Below is a small trained network, with its code and all its weights. Each question gives an input and a target symbol and asks what happens when units are switched off, that is, made to give their printed mean instead of their output.

import numpy as np


def w(rows, s, z=0):
    codes = np.array(rows[::2]) - 128.0
    scale = np.full(codes.shape[1], s)
    scale[-1] = z or s
    return codes * scale


def f(y):
    return y / 2 * (1 + np.tanh(0.7978845608 * (y + 0.044715 * y**3)))


def softmax(a):
    e = np.exp(a - a.max(-1, keepdims=True))
    return e / e.sum(-1, keepdims=True)


def log_softmax(a):
    a = a - a.max(-1, keepdims=True)
    return a - np.log(np.exp(a).sum(-1, keepdims=True))


def net(x, mask):
    ids = ['ΓΞΩεζλτ'.index(c) for c in x.split()]
    T = len(ids)
    res = E[ids] + P[:T]
    q, k, v = (res @ M[0].T for M in (Q, K, V))
    z = softmax(np.where(np.tri(T) > 0, q @ k.T / 4**0.5, -1e9)) @ v
    res = res + np.where(mask[0], z, O[0][:, -1]) @ O[0][:, :-1]
    y = f(res @ A[0][:, :-1].T + A[0][:, -1])
    res = res + np.where(mask[1:9], y, B[0][:, -1]) @ B[0][:, :-1]
    return log_softmax(res[-1] @ U[:, :-1].T + U[:, -1])


Q, K, V, O, A, B = {}, {}, {}, {}, {}, {}
E = w([
[162,82,154,78,124,178],'Γ',
[100,161,105,149,184,91],'Ξ',
[136,165,112,130,48,101],'Ω',
[188,79,121,171,150,162],'ε',
[160,112,155,55,120,26],'ζ',
[166,48,126,86,26,94],'λ',
[120,251,142,106,158,87],'τ',
],0.02)
P = w([
[57,123,109,152,171,253],'0',
[86,119,203,108,118,79],'1',
[59,60,188,165,106,161],'2',
[42,87,221,134,62,70],'3',
[65,130,237,142,55,5],'4',
[90,171,191,211,63,58],'5',
[160,154,165,76,126,89],'6',
[155,137,98,94,106,136],'7',
[166,139,92,64,111,152],'8',
[158,146,57,90,132,181],'9',
[174,148,49,90,142,176],'10',
[172,145,19,126,149,167],'11',
[189,155,47,81,115,164],'12',
],0.0076)
Q[0] = w([
[185,136,155,164,119,158],'h1',
[82,147,255,147,115,133],'h1',
[139,114,190,120,90,106],'h1',
[84,77,251,226,121,67],'h1',
],0.014)
K[0] = w([
[65,100,125,165,128,43],'h1',
[75,73,226,225,118,79],'h1',
[144,147,180,204,130,93],'h1',
[33,123,252,137,106,161],'h1',
],0.013)
V[0] = w([
[86,222,108,118,1,178],'h1',
[110,72,119,159,38,76],'h1',
[239,142,192,41,156,78],'h1',
[224,205,159,234,95,156],'h1',
],0.0099)
O[0] = w([
[59,149,136,110,44,145,198],'h1',
[211,127,58,111,121,225,118],'h1',
[176,135,225,79,79,41,254],'h1',
[165,168,127,249,38,110,131],'h1',
],0.011,0.0061)
A[0] = w([
[150,127,149,27,89,151,255],'n1',
[52,223,63,100,208,104,240],'n2',
[195,179,247,88,126,150,179],'n3',
[199,42,72,124,78,128,127],'n4',
[164,254,118,86,196,182,211],'n5',
[183,85,54,112,223,78,47],'n6',
[109,15,216,166,156,202,199],'n7',
[59,161,83,150,4,207,140],'n8',
],0.0087,0.0023)
B[0] = w([
[98,89,178,130,90,72,234],'n1',
[122,7,153,167,90,205,184],'n2',
[37,197,81,206,111,110,248],'n3',
[148,122,77,148,49,53,171],'n4',
[180,28,168,70,88,79,174],'n5',
[95,255,12,181,151,80,140],'n6',
[197,135,187,131,108,99,154],'n7',
[163,108,172,85,206,203,178],'n8',
],0.0088,0.015)
U = w([
[131,103,254,197,149,119,211],'Γ',
[92,69,133,167,174,119,175],'Ξ',
[111,162,133,120,113,170,156],'Ω',
[189,141,160,225,144,119,72],'ε',
[106,141,137,114,170,84,1],'ζ',
[134,98,104,118,113,116,120],'λ',
[94,163,150,184,120,130,55],'τ',
],0.008,0.0029)

Each question gives the input, a string of symbols that net reads in full, and the target symbol t.
The units are the heads (4 rows each of Q, K, V and O) and the neurons (one row each of A and B). Each row of codes is followed by its name. A weight is (code - 128) times the scale printed after its matrix; where a second scale follows, it is the last column's (O, A, B and U).
mask holds one flag per unit, heads first, then neurons. A switched-off unit (its flag False) gives its mean, the last column of its rows in O or B, instead of its output. The means were averaged over made-up inputs and are rounded, as every weight is.
A unit's drop is (log p(t) with every unit on - log p(t) with that unit switched off) / (log p(t) with every unit on - log p(t) with every unit switched off).
The circuit of an input: a set's keep is (log p(t) with only the set's units on - log p(t) with every unit switched off) / (log p(t) with every unit on - log p(t) with every unit switched off). Starting from all 9 units, units are removed one at a time, each time the one whose removal leaves the highest keep (on an exact tie, the one counted first), for as long as the keep stays at least 0.8.
circuit, biggest first: the units of the circuit, biggest drop first
most important unit: the unit with the biggest drop
top k neurons: the k neurons with the biggest drops, biggest first
drop when u is switched off: that unit's drop, to one decimal
input ζ Ξ τ λ λ τ, target λ: circuit, biggest first -> (h1; n5)
input ε Γ τ λ λ ε, target λ: circuit, biggest first -> (h1; n4)
input Γ τ Ξ τ ε τ Ξ Ξ τ Ξ τ, target Γ: top 2 neurons -> (n2; n5)
input Γ Ω ε Ω τ τ Ξ τ Ξ λ Ξ Ξ, target λ: circuit, biggest first -> (h1; n3; n5)
input Γ Ω ε τ λ λ τ τ τ ζ Ω Ω, target Ω: top 3 neurons -> (n8; n5; n2)
input Γ ε Ω Ξ, target Ξ: circuit, biggest first -> (h1; n2)
input τ Γ τ τ τ, target τ: circuit, biggest first -> (h1; n3; n5)
input Ξ Ω λ, target λ: top 3 neurons -> (n4; n3; n2)
input τ Ξ Γ τ Ξ Γ Ξ ζ λ Γ τ, target Γ: most important unit -> n5
input Γ Γ ζ τ Ξ τ τ τ Γ Γ λ λ Γ, target λ: top 2 neurons -> (n4; n5)
input Ξ ζ λ ε, target ε: top 2 neurons -> (n7; n6)
input λ τ τ τ τ, target τ: top 2 neurons -> (n3; n5)
input λ λ Ω Γ ζ λ ζ, target λ: drop when n3 is switched off -> -0.2
input Γ Ξ Ξ, target Ξ: drop when n7 is switched off -> -0.1
input Ξ Γ Γ τ Ω Ξ ε, target ε: top neuron -> (n1)
input τ Ξ Ω Ξ λ τ τ ε Γ Ξ ε Γ, target ε: drop when n7 is switched off -> 0.1
